Known rows, with every way that one mark hangs from another:
J(Y(D E(S) H)): [ -79  -47   77  157  -40 -403  -94  148 -219  101  120  -88 -231 -161
  170 -299  224  121 -153  574   66  261 -147   68  -51  138  322   85
 -175 -541   54 -184  303  195  -75  119   56  -98   41  118  182]
D(U Y(H(Q))): [-116  -23  206  113   -6 -345 -102  -55  230  223   52  -18 -221  -27
  281 -171   -5  181  108  396  379   20    1   14  130  165   95   29
  133 -543   65 -173  137  -68  -38  300  309 -157  -75  175  -98]
U(E(J Z) Y(H(D))): [ -38   84  110  213  -61 -466  -77  255  -88  189  113 -144 -122 -166
   33 -268  245  195  -51  820  -87   10 -159   52   56   77   -8   47
   84 -563   -4 -143  167    9   26  131  157  -80   10   96  104]
Y(D(U) E(J)): [ 209   -1  -40   -6  -34 -434   86   94   85  108  109 -323 -442 -122
  106 -262  109  263   87  602  141   68 -131  244   -6  -46  235   54
 -157 -517   17 -108  462  -20 -148  174  112 -128  -61  103  137]
Y(H(D(U) Q(G))): [-308  117  215   61   -3 -416  -39   90  254  152  124  -99 -401  -79
  142  -87   54  220   36  504  131   -7 -179   98   43   13  312    0
  -99 -422   45 -339  184 -145 -285  161  221 -293  -60   42  -18]
Z(E(J) S(Y)): [ 171  -94  169   49   33 -274  -64   79 -244   96   98 -143 -119  183
 -126 -424  121  121    1  392   92  -54  -43  133  160  157  -77  -22
 -115 -483 -110 -302 -123   92 -219   77  194 -191   68  128  112]
C(P(D(U) Y(E) Z)): [-127 -169  265  214 -191  -34 -274  -86  -47   28  222 -333  -71  108
  214 -169  155  -37  125  624  165 -143   62   25  400   31  200   -3
 -277 -461  -60 -123  104   70 -258   82  101 -145  200  105 -111]
Q(H(D(Y)) S(Z)): [ -81 -103  284   96  -84 -368  122   18   75  170   61 -227 -256  129
   34   44  132  229  -79  703  175  -64  -63  -90   85  151  147 -183
   43 -599   58 -202 -100  -41 -325  234  309 -452  126  105  -76]
Q(G(D(C(P(Y))) H) J): [-253  -30  210  -42  -49 -260   -3   43  385   42   99 -412  -70  142
   37  -36  309  167  -82  740   58 -221 -286 -188  176 -169  193 -193
  -70 -264   41 -235   37 -131 -156  317  131 -456   35  213  -24]
C(P(D Y(E) Z(S(U)))): [-151 -214  256  193 -143   17 -239  -46 -153  -22  238 -390  -56  137
   80 -188  175  -52  150  598   91 -175   84  -28  398   43  278   16
 -353 -463  -98 -219  -36  110 -291   50   29 -208  374   96   26]
U(E(J Z) Y(H(D Q))): [-118  120  167  253  -63 -496  -55  250   19  191  130 -148 -170 -130
   47 -255  193  193  -83  726  -88  -77 -160   84   82   32   -2   74
  125 -590  -29 -180  169    3   -3  203  182 -132   87   85   61]
G(D(U Y(E)) H(Q)): [-256   48  209  110   68 -417  -10  -37  495  226   71 -307 -311   45
  348 -171   29  181 -184  485  272 -138  -85  -31  116   17  243  -19
   92 -570  154  -27  238  -25  -31  325  313 -414   83  106  -68]
C(P(D Z)): [-134 -184  316  185 -181 -173 -226   69  -28   44  228 -279    2   77
   54 -187  199   71  248  679   29 -152   13   18  318   94  173  -18
 -256 -292 -107 -189  -18   25 -236 -100   29 -147  243   86 -123]
U(E(S Z)): [ -46 -106   56  309  -79 -469  -61  105  -83  106  -21 -184  -28   67
   44 -336  154  176 -141  606   34   15  -67   19  122  214  -70  -42
    4 -346 -211 -179    5  115  -48   91  170 -122   82   92    5]
U(E(S) Y(D H)): [ -47  -31   99  246  -19 -450  -96  176 -245   96  292 -104  -21 -184
  155 -298  174   74   -2  828   46  107 -203  -72  -16  193  264   53
  140 -563   67 -210  200  159   78   93  190 -145   32   92  218]
J(Y(E(Z(S(U))) H(D))): [-220  -43   53  205  -34 -358 -111  157 -156  189  -33 -160 -343  -78
  109 -273  202  179 -201  515   83  157   -1   73   39  132  233   79
 -260 -529  -13 -224  147  108 -154  180   29 -142  114   86   92]
Q(G H S): [-140 -160  338   -8  -78 -251   -3   29  114  120   74 -207 -177  140
  -14  113  252  105  -80  665   95  -63 -225  -85  -89    2   86 -144
  -45 -511   -8 -332 -147  -22 -359  259  357 -392   27  174  -50]
J(Y(D E)): [-109  -28   96  172  -99 -379 -119  146 -135  128   34 -187 -202  -76
  200 -248  216   74 -172  468  182  127 -105  157   -2  102  226  133
 -125 -562   45  -55  278  290  -34  189   -6 -146   24   93   10]
J(Y(D(C U) E(S) H)): [  64 -127   39  253  -48 -461 -108  107 -119  120   83 -146 -281 -140
  261 -331  118  263 -144  630  245  267  -67  -54  -18  116  291   -3
 -135 -500   47 -213  383  104  -63  222  149 -119  -97  134  108]
Z(E S(Y)): [  -4 -109  173  125   35 -272 -126   42 -301  114   98 -123  -84  215
   16 -405   71   31  -29  348  177  -58   -2  104  149  245   52    0
  -90 -453  -66 -321 -185  173 -189   77  191 -233   57   84   21]
P(C D Y(E) Z): [-186  -17  281  171 -184   38 -272  -54 -180  -27  381 -375 -107  118
  278  -12  125 -150  310  586 -192 -170   81   73  495   61  233   26
 -358 -529  -39  -97   92  210 -259  -45  118 -230  358  102   25]
E(J(Y(D(C U))) S Z): [ 378 -177   12  235   -1 -512   -1  108   42  133 -114  -81 -268  126
 -181 -406  159  485 -212  622   65  166 -142 -118  182  173 -214 -211
 -188 -459 -191  -36  200  -55 -101  172  220  -30    5  218  115]
U(E(S) Y(H)): [-124  -44  145  304  -96 -400 -171  151 -216  133  235 -105   73 -151
  155 -281  162   40   -1  736   65   61 -102  -71    0  200  103   66
  200 -493   12 -255   42  156   91  156  188 -117   36  111  156]
P(C D Y(H) Z): [-212   -4  316  108 -136   39 -307  -53 -213   -3  438 -189  -55   27
  216   44  139  -53  397  641 -255  -81  -21  -22  519  135  304  -30
 -342 -513  -38 -143   61  101 -294 -177  186 -159  301  140   34]
Z(S(U(E(J) Y(H(D))))): [ -59  -75   79  157   -8 -332  -56  150  -93  135  157 -256 -179  -88
  -59 -240  117  184   91  635  138  -13  -38  -39   99  109  165   39
  -15 -525  -59 -298   23   46 -120  160   98 -257  151   83  228]
P(C Y(E(S Z) H)): [-123   31   68  238 -103 -231 -122  -13 -205   64  194 -253 -108  -53
  166 -145  175   74  151  534 -131   14 -110   36  319  163  196  -62
 -217 -436  -22 -218   43   43 -176  125  115  -99  161  135  197]
Y(D(C(P) U) E(J S)): [ 397 -186   -1  225  -69 -532   84  113  106   24  122 -437 -301  -86
   47 -410  105  407   93  774  245   55  -96  -34   94  -40  181 -137
 -173 -327  -30 -249  392 -134 -156  218   96 -181  -49  106  199]
G(H(D(U Y)) J): [-125   96  238  118   19 -482   25    6  375  254   25 -181 -176   22
  175 -166  168  197   19  574  214  -37  -95   -5   -9  160  194 -110
   -1 -371  178  -24  144    6  -61   37  162 -445  -28   16   86]
H(D(C U(E(S) Y))): [  22  -59  131  417  -90 -583 -105  125  135  161   65 -266 -143  -24
  191 -277  -12  249  -58  697  366    9  -11 -168  168  142   32 -130
  134 -375   21 -182  163   33  -32  248  155 -356 -150    8   -6]
P(D Z(S)): [ -75 -126  256   25  -20 -146 -195   26  -77   51  231 -178 -184  250
   47 -189   31   -3  227  549 -121  -70   75   44  224  119  161    8
 -274 -432 -159 -197  -23  150 -254 -119  161 -230  285   94    8]
S(U Y(E H(D Q(G)))): [-317   22  148  -14  -68 -278  -37  138  -20  138  198 -345 -446 -172
  103 -143  177  217 -130  464  113  -84  -20   92   58  170  420  149
 -323 -540  150 -366   53 -182 -280  303  165 -292  182  132   87]
C(P(Y(H(Q)) Z(E))): [-224  -55  410  280 -191 -167 -216  -36 -212   14  154 -157   76   46
  132 -205  233   -4  148  547   82 -178  -63   67  297   33  269   10
 -180 -347  -53 -314  -71   62 -205  -38  123  -65  144   64 -126]
H(D(C U Y)): [  40  -22  193  254  -35 -535  -67   60  294  181  -62 -201 -206   13
  226 -211  -18  282   28  524  464   25   22 -133  207  150   33 -135
   77 -381  106 -106  150  -46  -47  249  142 -363 -205   49  -99]
P(C Y(E(J) H(D(U)))): [ -83  123  108  143 -125 -242  -90   14  -19   86  253 -331 -233 -192
  186  -58  160  114  241  563   11    7 -129  114  354    7  220  -40
 -193 -509   50 -184  252  -23 -269  156   68 -213   40   92  195]
U(Y(D H(Q(G(J))))): [-139  140  213   42   -4 -363  -41  155   21  140  225  -66 -201 -106
  109 -140  168   92  138  638  -12  -79 -274   81 -129   59  395   86
   41 -554  203 -200  180   58   -8  144  188 -211   38   95  148]
J(Y(D(U(E)) H(Q(S)))): [-182  -83  177  255  -44 -388 -115   79   -9  217  142  -66 -242  -49
  268 -171  146  142 -174  557  271  114 -162   21   45  121  243   65
    9 -627  -48 -176  323  179 -149  240  248 -207    5  117 -110]
H(Q(G S(Y))): [-258  -17  347   73  -62 -285  -51   63  201  194  141 -229 -222  252
   66  -58  137   48 -115  357  137 -237 -170   45   19  127   57   27
  -52 -470  -22 -305 -145   -5 -268  390  317 -392  128  142 -165]

Rows:
[  58 -148  224  227 -140 -216 -251   34    8  105  236 -287 -235  131
  295 -189  -40  115  195  724   82  -98  197  -70  186   55  150    5
 -139 -462    5 -144  181   51  -70   92  264 -173   70  119 -114]	P(D(C U(Y(E))) Z)
[-119  -14  106   72  -39  -54 -256  -83    9   93  246  -31 -169  -46
  217  -36   11   62   32  459  117  108  -98   -7  352  114  248   -7
  -81 -641    2  -45  225   75 -249   59  216 -138    4  146   -8]	P(D(U) Y(H))
[ -92 -188  184  198  -81 -170 -187   37  100  106  222 -242  -97  -65
  229 -233  135   99  174  663  292  -20   29  -21  283   81  182   -2
  -79 -457   35 -188  166  -42 -173  136   90 -178   94  122  -50]	C(P(D(U Y(E H))))
[-203   50  240  189  -32 -457  -29   27  281  238   75 -140 -198   41
  172 -174  189  215 -150  448  163  -61 -177   78  -44  115  273   -4
  -36 -484   59  -23  241  165  -79  109  180 -354  105   69    8]	G(H(Q) J(Y(D(U))))
[-125   60  130   54   -4 -427  116  113    0  147  256 -143 -372  -47
  119  -90   75  264  117  607  -27  -20 -246  124  -43   92  537   40
  -74 -484   23 -299  221  -47 -246   70  247 -219  102   66   -8]	Y(D H(Q(S(Z))))
[ 119  -81  -23  -49  -45 -173  109  102 -444   55  245 -222 -415 -121
 -102 -258  164  511   15  724   37  -45  -21  101  142  276  484   46
 -349 -612   72 -278  106 -232 -267  -28  335  -43  162  179   84]	S(U Y(D H) Z(E(J)))
[ -31  -20   52  244  -72 -520   -8  111   -3  115  117 -204 -262 -138
  174 -240    9  398   39  751  176  105  -34  -60   88  143  303 -106
  -36 -322  -15 -336  212 -129 -185   79  220 -229 -116   36   32]	Y(H(D(C U(E(S(Z))))))
[  70  -57  101  355 -100 -573  -82  154  176  180 -100 -258 -232  -11
  125 -281   84  378 -182  645  310   49  -22  -59  215   72  -88 -126
  -18 -399 -101 -107  260    2 -119  223  136 -265 -160   51 -116]	H(D(C U(E(J(Y) Z))))
[ -34 -150   37  255 -160 -306  -73  139  -74  138  -64 -262 -137  -88
  -55 -208  243  332 -135  581  147  -16   10   25  177  137  -32   59
 -113 -487 -188 -109   85   48  -72  146  116  -56  142  162  -30]	S(U(E(J(Y) Z)))
[  76  -43  194  240 -113 -451  -84  108   97  106  -51 -302  -45  -28
  314 -262   71  162   59  478  323  -18   91  -47   25   80   58   32
  117 -374  131 -176   80   86  131  323   95 -230 -109  120  -45]	D(C Y(E))
[-154 -204   71  177 -165 -127  120   41 -183  187  132 -215 -283  178
   -5  -61  228  208   18  706   88  -80   51  -12   81   60  219  -20
  -97 -409 -136 -397  -12    2 -258  231  216 -229  213  203 -109]	Q(J(Y(H)) S(U Z(E)))
[-369   51  208   88  -84 -468    9   61  340  198  174 -251 -164   77
   74  -69  147  184  -20  383    6 -153 -150   98   84   27  157   23
   45 -316  -62 -214   -3  -23 -100  203   98 -322  151  132  -70]	G(H(Q(J)))
[  39   31   69   78  -64 -377   22   14  250  162  -57 -295 -128  -61
  187 -238  116  164   44  657  177 -120 -128   98   47   24  208  -88
   71 -363    6  -31  313  135 -118   93  163 -344   -6   60   35]	G(D(U(E)) J)
[ 125 -118  165  267 -141 -386 -102   43  266  170 -139 -315  -21  -27
  167 -302  169  298  -26  670  369 -106  -86 -120  150   28  145 -200
    0 -288   38  -34  260  103  -98  208   73 -327  -44  106  -60]	G(D(C(P) U) J(Y))
